Here is a tiny trained network, its code and every weight. The questions are about switching its units off for an input and a target symbol, where a switched-off unit gives its printed mean instead of its output.

import numpy as np


def w(rows, s, z=0):
    codes = np.array(rows[::2]) - 128.0
    scale = np.full(codes.shape[1], s)
    scale[-1] = z or s
    return codes * scale


def softmax(a):
    e = np.exp(a - a.max(-1, keepdims=True))
    return e / e.sum(-1, keepdims=True)


def log_softmax(a):
    a = a - a.max(-1, keepdims=True)
    return a - np.log(np.exp(a).sum(-1, keepdims=True))


def net(x, mask):
    ids = ['αβγεζηθλμξπτφψ'.index(c) for c in x.split()]
    T = len(ids)
    res = E[ids] + P[:T]
    u = 0
    for l in range(2):
        r = res
        for j in range(3):
            rows = slice(4 * j, 4 * j + 4)
            q, k, v = (r @ M[l][rows].T for M in (Q, K, V))
            z = softmax(np.where(np.tri(T) > 0, q @ k.T / 4**0.5, -1e9)) @ v
            o = O[l][rows]
            res = res + np.where(mask[u + j], z, o[:, -1]) @ o[:, :-1]
        u += 3
    return log_softmax(res[-1] @ U[:, :-1].T + U[:, -1])


Q, K, V, O = {}, {}, {}, {}
E = w([
[157,116,202,118,139,100,186],'α',
[155,188,191,86,81,109,173],'β',
[152,131,144,178,186,84,118],'γ',
[39,179,177,134,144,148,210],'ε',
[100,83,143,130,112,90,114],'ζ',
[69,55,144,134,47,138,118],'η',
[176,109,67,128,87,57,32],'θ',
[67,151,52,110,105,164,87],'λ',
[141,160,169,110,146,207,148],'μ',
[143,163,200,133,150,49,178],'ξ',
[140,42,150,148,82,103,115],'π',
[89,135,140,111,96,95,132],'τ',
[250,80,151,128,109,137,107],'φ',
[106,52,177,170,118,250,157],'ψ',
],0.018)
P = w([
[155,93,179,90,155,100,80],'0',
[149,186,129,99,69,138,180],'1',
[167,85,91,45,141,169,195],'2',
[74,163,196,110,169,93,92],'3',
[153,199,95,68,77,94,147],'4',
[150,125,187,252,74,201,135],'5',
[24,166,212,147,200,73,86],'6',
[161,193,95,69,79,47,120],'7',
[143,47,104,155,167,130,227],'8',
],0.015)
Q[0] = w([
[107,118,101,79,254,66,88],'L0H0',
[67,113,140,43,106,45,120],'L0H0',
[175,170,99,241,110,125,95],'L0H0',
[187,177,92,69,101,139,197],'L0H0',
[188,166,77,169,170,166,88],'L0H1',
[131,92,119,134,137,195,86],'L0H1',
[171,154,204,57,109,140,16],'L0H1',
[158,58,108,75,63,31,208],'L0H1',
[151,146,170,198,97,93,216],'L0H2',
[59,96,95,135,27,145,90],'L0H2',
[160,84,65,135,157,123,83],'L0H2',
[118,68,135,102,177,188,152],'L0H2',
],0.0084)
K[0] = w([
[117,156,142,181,111,93,104],'L0H0',
[99,128,121,175,170,184,31],'L0H0',
[126,107,60,126,110,128,232],'L0H0',
[177,166,101,106,119,199,87],'L0H0',
[171,170,110,170,164,177,71],'L0H1',
[139,109,169,108,122,141,92],'L0H1',
[86,146,254,85,104,102,4],'L0H1',
[156,115,100,123,83,120,181],'L0H1',
[168,158,236,125,120,155,179],'L0H2',
[89,62,132,151,49,139,101],'L0H2',
[167,90,79,127,129,128,53],'L0H2',
[126,66,110,94,143,175,127],'L0H2',
],0.0094)
V[0] = w([
[162,198,143,99,126,175,38],'L0H0',
[116,123,181,133,160,106,115],'L0H0',
[166,145,138,216,120,115,143],'L0H0',
[46,105,112,170,146,160,96],'L0H0',
[117,88,66,97,192,36,162],'L0H1',
[78,151,195,86,154,127,1],'L0H1',
[139,110,147,151,122,49,130],'L0H1',
[60,97,153,164,142,123,114],'L0H1',
[98,149,202,98,104,104,157],'L0H2',
[104,164,222,77,157,137,148],'L0H2',
[187,142,191,145,142,141,205],'L0H2',
[130,81,78,115,124,132,86],'L0H2',
],0.0086)
O[0] = w([
[124,104,147,32,149,81,58,112],'L0H0',
[73,214,188,72,118,114,130,177],'L0H0',
[170,126,63,75,124,156,169,101],'L0H0',
[154,172,116,77,145,150,212,116],'L0H0',
[152,86,204,166,130,123,130,123],'L0H1',
[126,195,190,219,135,131,45,121],'L0H1',
[105,154,130,82,136,185,75,146],'L0H1',
[167,90,163,108,126,161,37,141],'L0H1',
[121,85,116,76,121,1,23,249],'L0H2',
[104,27,129,213,135,159,77,254],'L0H2',
[134,71,51,134,179,88,129,212],'L0H2',
[132,155,215,122,178,108,181,40],'L0H2',
],0.0055,0.0098)
Q[1] = w([
[167,101,120,130,81,171,147],'L1H0',
[201,169,178,120,117,125,145],'L1H0',
[81,136,124,118,143,130,83],'L1H0',
[125,124,120,161,62,145,119],'L1H0',
[112,102,127,10,144,106,128],'L1H1',
[129,181,179,124,131,160,109],'L1H1',
[141,158,122,111,137,83,102],'L1H1',
[119,159,23,151,77,78,57],'L1H1',
[142,192,178,107,183,157,103],'L1H2',
[94,154,128,79,141,116,106],'L1H2',
[115,181,92,128,83,98,115],'L1H2',
[141,92,138,57,141,136,122],'L1H2',
],0.011)
K[1] = w([
[185,96,71,105,82,184,176],'L1H0',
[139,188,132,114,133,110,137],'L1H0',
[102,117,220,151,125,92,142],'L1H0',
[151,102,133,77,97,102,155],'L1H0',
[138,179,191,196,158,142,80],'L1H1',
[110,141,160,42,174,121,124],'L1H1',
[117,183,83,105,116,103,91],'L1H1',
[169,130,42,107,187,137,125],'L1H1',
[103,99,160,102,111,56,131],'L1H2',
[67,142,140,142,160,145,83],'L1H2',
[172,174,90,76,140,163,123],'L1H2',
[138,115,197,193,92,92,9],'L1H2',
],0.013)
V[1] = w([
[103,152,148,93,154,105,95],'L1H0',
[150,178,116,115,90,151,156],'L1H0',
[132,132,105,122,142,137,178],'L1H0',
[118,123,83,138,46,73,178],'L1H0',
[249,114,87,111,145,84,140],'L1H1',
[155,107,165,59,7,175,98],'L1H1',
[134,106,85,153,211,111,92],'L1H1',
[54,48,138,76,123,138,201],'L1H1',
[135,139,78,109,119,209,109],'L1H2',
[139,90,160,149,71,88,169],'L1H2',
[171,90,156,131,154,157,87],'L1H2',
[129,45,150,175,205,163,104],'L1H2',
],0.012)
O[1] = w([
[92,28,135,129,164,195,237,199],'L1H0',
[103,96,86,187,107,112,125,9],'L1H0',
[143,136,53,131,109,93,167,44],'L1H0',
[197,148,89,149,167,203,98,97],'L1H0',
[110,74,143,158,85,2,119,60],'L1H1',
[75,171,71,111,247,108,67,160],'L1H1',
[111,151,186,162,61,140,152,152],'L1H1',
[193,198,146,77,163,117,154,142],'L1H1',
[122,133,154,12,82,175,49,53],'L1H2',
[26,224,32,184,106,105,182,154],'L1H2',
[156,155,164,149,78,59,20,165],'L1H2',
[196,246,185,166,119,118,95,203],'L1H2',
],0.0073,0.013)
U = w([
[138,144,239,86,162,171,41,198],'α',
[102,167,172,144,190,165,145,130],'β',
[98,146,148,131,187,182,223,92],'γ',
[200,49,158,43,182,219,110,173],'ε',
[127,88,130,145,149,184,120,131],'ζ',
[94,171,140,94,101,87,80,2],'η',
[141,232,160,14,131,119,108,54],'θ',
[95,156,135,145,66,207,125,139],'λ',
[105,90,116,134,145,151,113,177],'μ',
[253,147,173,90,180,184,218,165],'ξ',
[159,169,108,79,224,137,116,97],'π',
[143,182,149,93,142,57,215,28],'τ',
[141,92,151,185,72,160,195,158],'φ',
[111,196,117,106,166,99,131,82],'ψ',
],0.0065,0.0038)

Each question gives the input, a string of symbols that net reads in full, and the target symbol t.
The units are the heads (4 rows each of Q, K, V and O). Each row of codes is followed by its name. A weight is (code - 128) times the scale printed after its matrix; where a second scale follows, it is the last column's (O and U).
mask holds one flag per head, layer by layer. A switched-off head (its flag False) gives its mean, the last column of its rows in O, instead of its output. The means were averaged over made-up inputs and are rounded, as every weight is.
A unit's drop is (log p(t) with every unit on - log p(t) with that unit switched off) / (log p(t) with every unit on - log p(t) with every unit switched off).
The circuit of an input: a set's keep is (log p(t) with only the set's units on - log p(t) with every unit switched off) / (log p(t) with every unit on - log p(t) with every unit switched off). Starting from all 6 units, units are removed one at a time, each time the one whose removal leaves the highest keep (on an exact tie, the one counted first), for as long as the keep stays at least 0.8.
units of the circuit, in order: the units of the circuit, biggest drop first
unit that matters most: the unit with the biggest drop
which heads matter: for each layer, one digit per head in row order, 1 if its drop is at least 0.15 and else 0, layers parted by /
input η ψ η, target π: units of the circuit, in order => (L1H1, L1H0)
input ξ ξ τ ε ξ ε ε η η, target ξ: unit that matters most => L1H1
input λ ε ζ, target ε: units of the circuit, in order => (L1H2, L0H2, L0H1)
input ε λ γ, target ξ: units of the circuit, in order => (L0H2, L1H1)
input ε η ε, target ξ: which heads matter => 010 / 011
input ξ ε β π ε θ τ α, target μ: which heads matter => 001 / 010
input η α ξ, target π: units of the circuit, in order => (L1H1, L0H2, L0H1)
input ε η ε η π μ, target ξ: units of the circuit, in order => (L1H1, L0H1)
input ε ξ ε ε β ε, target ξ: units of the circuit, in order => (L1H1, L0H1)
input η η ε, target π: which heads matter => 001 / 110
input γ ξ ξ ε ξ μ ε μ τ, target α: which heads matter => 000 / 001
input ξ ε ξ ε β β, target φ: which heads matter => 000 / 011
input ε η ξ ξ ε α, target φ: which heads matter => 111 / 011
input ξ η ε, target φ: units of the circuit, in order => (L0H1, L1H1)
input π ε φ ε β η ε ε γ, target π: unit that matters most => L1H1
input ξ γ α ξ μ ξ ξ γ π, target φ: units of the circuit, in order => (L1H1, L0H2)
input η λ ε λ ε λ ε ξ, target ε: units of the circuit, in order => (L1H2, L0H2)
input ξ ε λ ε λ, target ε: which heads matter => 001 / 001
input π η ε ε ξ γ ε β λ, target λ: units of the circuit, in order => (L1H1, L1H2, L0H0)
input η ψ μ φ ξ, target η: unit that matters most => L1H1
input φ μ β ξ ε ε μ π, target α: units of the circuit, in order => (L1H2, L0H0, L0H1)
input η π ε, target π: units of the circuit, in order => (L1H1, L0H2)
input τ β ε ξ ε, target γ: which heads matter => 010 / 101
input β γ η ξ π, target φ: which heads matter => 001 / 010
input φ λ ε η τ γ ε η, target φ: units of the circuit, in order => (L1H1, L0H0)
input η φ ε ξ ε ξ, target ξ: which heads matter => 010 / 010
input ξ η ε ξ ε ε ξ λ, target ε: unit that matters most => L1H2
input ε ξ λ ξ μ τ ε γ, target φ: units of the circuit, in order => (L1H1, L0H2)
input θ τ μ π ξ ξ ξ ε, target α: units of the circuit, in order => (L1H2, L0H2)
input γ η π ε μ λ ξ γ, target φ: which heads matter => 000 / 010
